Here is a tiny trained network, its code and every weight. The questions are about switching its units off for an input and a target symbol, where a switched-off unit gives its printed mean instead of its output.

import numpy as np


def w(rows, s, z=0):
    codes = np.array(rows[::2]) - 128.0
    scale = np.full(codes.shape[1], s)
    scale[-1] = z or s
    return codes * scale


def f(y):
    return y / 2 * (1 + np.tanh(0.7978845608 * (y + 0.044715 * y**3)))


def softmax(a):
    e = np.exp(a - a.max(-1, keepdims=True))
    return e / e.sum(-1, keepdims=True)


def log_softmax(a):
    a = a - a.max(-1, keepdims=True)
    return a - np.log(np.exp(a).sum(-1, keepdims=True))


def net(x, mask):
    ids = ['αβγδεζηθλμξπστ'.index(c) for c in x.split()]
    T = len(ids)
    res = E[ids] + P[:T]
    q, k, v = (res @ M[0].T for M in (Q, K, V))
    z = softmax(np.where(np.tri(T) > 0, q @ k.T / 3**0.5, -1e9)) @ v
    res = res + np.where(mask[0], z, O[0][:, -1]) @ O[0][:, :-1]
    y = f(res @ A[0][:, :-1].T + A[0][:, -1])
    res = res + np.where(mask[1:9], y, B[0][:, -1]) @ B[0][:, :-1]
    return log_softmax(res[-1] @ U[:, :-1].T + U[:, -1])


Q, K, V, O, A, B = {}, {}, {}, {}, {}, {}
E = w([
[122,140,198,224,56],'α',
[167,151,191,153,213],'β',
[159,176,104,108,249],'γ',
[209,143,112,178,106],'δ',
[162,79,199,83,13],'ε',
[121,33,152,144,144],'ζ',
[41,193,139,80,28],'η',
[251,123,100,132,81],'θ',
[35,97,201,240,57],'λ',
[126,145,106,157,7],'μ',
[95,129,198,168,158],'ξ',
[86,149,214,133,152],'π',
[180,150,45,181,117],'σ',
[114,137,53,225,122],'τ',
],0.019)
P = w([
[112,143,167,139,167],'0',
[137,142,156,145,114],'1',
[121,109,109,163,78],'2',
[161,179,193,149,61],'3',
[136,142,151,169,25],'4',
[157,185,204,176,12],'5',
[159,183,188,170,3],'6',
],0.0076)
Q[0] = w([
[111,111,98,60,163],'h1',
[128,144,110,157,108],'h1',
[140,113,173,247,73],'h1',
],0.012)
K[0] = w([
[149,99,89,118,230],'h1',
[129,100,90,158,87],'h1',
[113,131,167,146,7],'h1',
],0.012)
V[0] = w([
[119,32,204,204,85],'h1',
[91,153,148,25,71],'h1',
[250,1,195,76,233],'h1',
],0.0073)
O[0] = w([
[138,13,126,104,223,231],'h1',
[75,141,7,41,92,138],'h1',
[175,169,176,87,188,10],'h1',
],0.015,0.012)
A[0] = w([
[197,41,80,82,6,156],'n1',
[169,134,131,129,88,86],'n2',
[68,104,84,130,125,46],'n3',
[87,180,102,23,82,131],'n4',
[41,185,227,101,134,128],'n5',
[254,190,97,186,190,107],'n6',
[69,72,63,177,152,115],'n7',
[11,57,201,79,106,253],'n8',
],0.0086,0.0056)
B[0] = w([
[118,167,112,131,202,235],'n1',
[179,32,156,143,83,126],'n2',
[246,75,188,114,174,186],'n3',
[66,65,217,165,165,159],'n4',
[30,169,126,177,170,137],'n5',
[109,162,172,72,2,154],'n6',
[89,142,175,76,87,253],'n7',
[194,159,39,140,154,249],'n8',
],0.007,0.022)
U = w([
[179,149,117,159,82,100],'α',
[133,151,122,2,164,140],'β',
[143,151,51,119,80,168],'γ',
[71,100,240,49,127,114],'δ',
[79,128,170,198,103,73],'ε',
[174,110,174,108,78,94],'ζ',
[71,202,108,162,227,97],'η',
[196,107,152,53,70,92],'θ',
[144,196,115,214,219,110],'λ',
[107,50,190,74,131,118],'μ',
[114,116,172,107,128,96],'ξ',
[14,135,116,75,111,135],'π',
[172,121,191,80,176,66],'σ',
[133,179,145,127,133,254],'τ',
],0.0076,0.0088)

Each question gives the input, a string of symbols that net reads in full, and the target symbol t.
The units are the heads (3 rows each of Q, K, V and O) and the neurons (one row each of A and B). Each row of codes is followed by its name. A weight is (code - 128) times the scale printed after its matrix; where a second scale follows, it is the last column's (O, A, B and U).
mask holds one flag per unit, heads first, then neurons. A switched-off unit (its flag False) gives its mean, the last column of its rows in O or B, instead of its output. The means were averaged over made-up inputs and are rounded, as every weight is.
A unit's drop is (log p(t) with every unit on - log p(t) with that unit switched off) / (log p(t) with every unit on - log p(t) with every unit switched off).
The circuit of an input: a set's keep is (log p(t) with only the set's units on - log p(t) with every unit switched off) / (log p(t) with every unit on - log p(t) with every unit switched off). Starting from all 9 units, units are removed one at a time, each time the one whose removal leaves the highest keep (on an exact tie, the one counted first), for as long as the keep stays at least 0.8.
circuit, biggest first: the units of the circuit, biggest drop first
top k neurons: the k neurons with the biggest drops, biggest first
drop when u is switched off: that unit's drop, to one decimal
input θ η ζ ζ, target π: top 3 neurons	[n4 n7 n1]
input π λ ε ε π π, target β: circuit, biggest first	[h1]
input ζ ξ λ λ ξ ξ π, target μ: top 2 neurons	[n1 n7]
input δ σ δ γ, target τ: top 3 neurons	[n6 n7 n5]
input π ξ η η π σ τ, target π: top 2 neurons	[n4 n7]
input σ δ δ τ, target ε: top 2 neurons	[n8 n3]
input ξ β τ η θ δ, target π: circuit, biggest first	[h1 n4]
input μ ξ η σ, target π: circuit, biggest first	[h1 n8]
input γ μ β δ ξ ζ, target γ: circuit, biggest first	[h1 n8]
input ξ β β, target δ: top 4 neurons	[n8 n6 n1 n3]
input ε σ τ β, target β: top 2 neurons	[n4 n3]
input τ ζ λ ξ, target μ: top 2 neurons	[n1 n7]
input π τ ε γ λ β θ, target μ: top 2 neurons	[n8 n7]
input β σ τ σ ζ μ ξ, target γ: top 2 neurons	[n8 n4]
input τ λ τ γ β μ π, target γ: circuit, biggest first	[n8 h1]
input θ τ ζ β, target δ: circuit, biggest first	[h1 n8]
input σ λ β, target μ: drop when n7 is switched off	0.1
input η τ γ, target τ: drop when h1 is switched off	1.0
input σ λ λ π π δ σ, target μ: drop when h1 is switched off	0.7
